Below are the code and all the weights of a small trained network. Each question names an input and a class and asks about switching units off, where a switched-off unit gives its printed mean instead of its output.

import numpy as np


def w(rows, s, z=0):
    codes = np.array(rows[::2]) - 128.0
    scale = np.full(codes.shape[1], s)
    scale[-1] = z or s
    return codes * scale


def norm(h):
    return h / np.sqrt((h * h).mean(-1, keepdims=True) + 1e-5)


def f(y):
    return np.maximum(y, 0)


def log_softmax(a):
    a = a - a.max(-1, keepdims=True)
    return a - np.log(np.exp(a).sum(-1, keepdims=True))


def net(x, mask):
    res = np.array(x, float).reshape(1, 2) / 4 @ E
    u = 0
    for l in range(2):
        y = f(norm(res) @ A[l][:, :-1].T + A[l][:, -1])
        res = res + np.where(mask[u : u + 4], y, B[l][:, -1]) @ B[l][:, :-1]
        u += 4
    return log_softmax(norm(res)[-1] @ U[:, :-1].T + U[:, -1])


A, B = {}, {}
E = w([
[141,158,224,246,195,97,88,59],'x0',
[178,108,129,148,106,38,2,85],'x1',
],0.0092)
A[0] = w([
[83,119,84,47,166,129,105,176,1],'L0N0',
[86,124,95,118,154,116,163,129,77],'L0N1',
[87,128,157,78,116,255,161,107,85],'L0N2',
[120,146,123,99,122,159,179,196,98],'L0N3',
],0.0092,0.0074)
B[0] = w([
[6,248,29,115,169,61,57,173,185],'L0N0',
[137,176,154,126,89,140,174,107,158],'L0N1',
[169,148,147,106,61,112,178,158,253],'L0N2',
[104,93,128,195,134,164,111,148,250],'L0N3',
],0.017,0.0051)
A[1] = w([
[2,228,23,117,145,139,180,251,89],'L1N0',
[89,78,153,134,118,254,127,171,4],'L1N1',
[174,152,71,154,202,146,112,175,33],'L1N2',
[157,8,69,102,36,92,122,105,45],'L1N3',
],0.0099,0.0022)
B[1] = w([
[13,22,46,86,193,101,17,56,253],'L1N0',
[148,136,47,94,51,225,123,227,151],'L1N1',
[75,119,85,84,42,128,148,61,134],'L1N2',
[216,208,112,54,105,249,117,106,159],'L1N3',
],0.011,0.015)
U = w([
[113,147,210,178,249,88,98,90,231],'0',
[119,85,158,97,104,86,152,140,3],'1',
[174,178,201,163,122,123,232,165,141],'2',
[77,98,119,137,61,227,212,216,69],'3',
[168,86,116,111,136,89,183,142,6],'4',
[231,148,138,77,63,130,72,108,197],'5',
[37,62,61,80,156,126,64,140,202],'6',
[117,121,144,114,126,86,151,160,6],'7',
],0.018,0.0053)

Each question gives the input, the list of numbers given to net, and the class t.
The units are the neurons (one row each of A and B). Each row of codes is followed by its name. A weight is (code - 128) times the scale printed after its matrix; where a second scale follows, it is the last column's (A, B and U).
mask holds one flag per neuron, layer by layer. A switched-off neuron (its flag False) gives its mean, the last column of its row in B, instead of its output. The means were averaged over made-up inputs and are rounded, as every weight is.
A unit's drop is (log p(t) with every unit on - log p(t) with that unit switched off) / (log p(t) with every unit on - log p(t) with every unit switched off).
The circuit of an input: a set's keep is (log p(t) with only the set's units on - log p(t) with every unit switched off) / (log p(t) with every unit on - log p(t) with every unit switched off). Starting from all 8 units, units are removed one at a time, each time the one whose removal leaves the highest keep (on an exact tie, the one counted first), for as long as the keep stays at least 0.8.
units of the circuit, in order: the units of the circuit, biggest drop first
k most important neurons: the k neurons with the biggest drops, biggest first
k most important neurons of layer l: the k neurons of layer l with the biggest drops, biggest first
drop of u: that unit's drop, to one decimal
input [-2,-7], class 3: units of the circuit, in order	[L0N2]
input [0,2], class 5: units of the circuit, in order	[L0N0, L1N0]
input [4,6], class 0: 3 most important neurons of layer 1	[L1N0, L1N3, L1N1]
input [3,2], class 0: units of the circuit, in order	[L1N0, L0N2]
input [4,-5], class 3: 2 most important neurons	[L0N0, L1N0]
input [6,-6], class 2: 3 most important neurons	[L0N0, L1N0, L0N3]
input [5,-4], class 2: units of the circuit, in order	[L0N0, L1N0]
input [-5,6], class 5: 2 most important neurons	[L1N3, L1N0]
input [-3,-8], class 3: 3 most important neurons	[L0N2, L1N1, L0N3]
input [2,-8], class 3: 2 most important neurons	[L0N0, L0N2]
input [3,7], class 5: 3 most important neurons	[L1N0, L0N0, L0N3]
input [7,-3], class 0: 2 most important neurons	[L0N2, L1N0]
input [0,-4], class 3: drop of L0N0	0.2
input [3,4], class 0: drop of L1N3	0.1
input [6,-2], class 0: drop of L0N2	0.2
input [6,1], class 0: units of the circuit, in order	[L1N0]
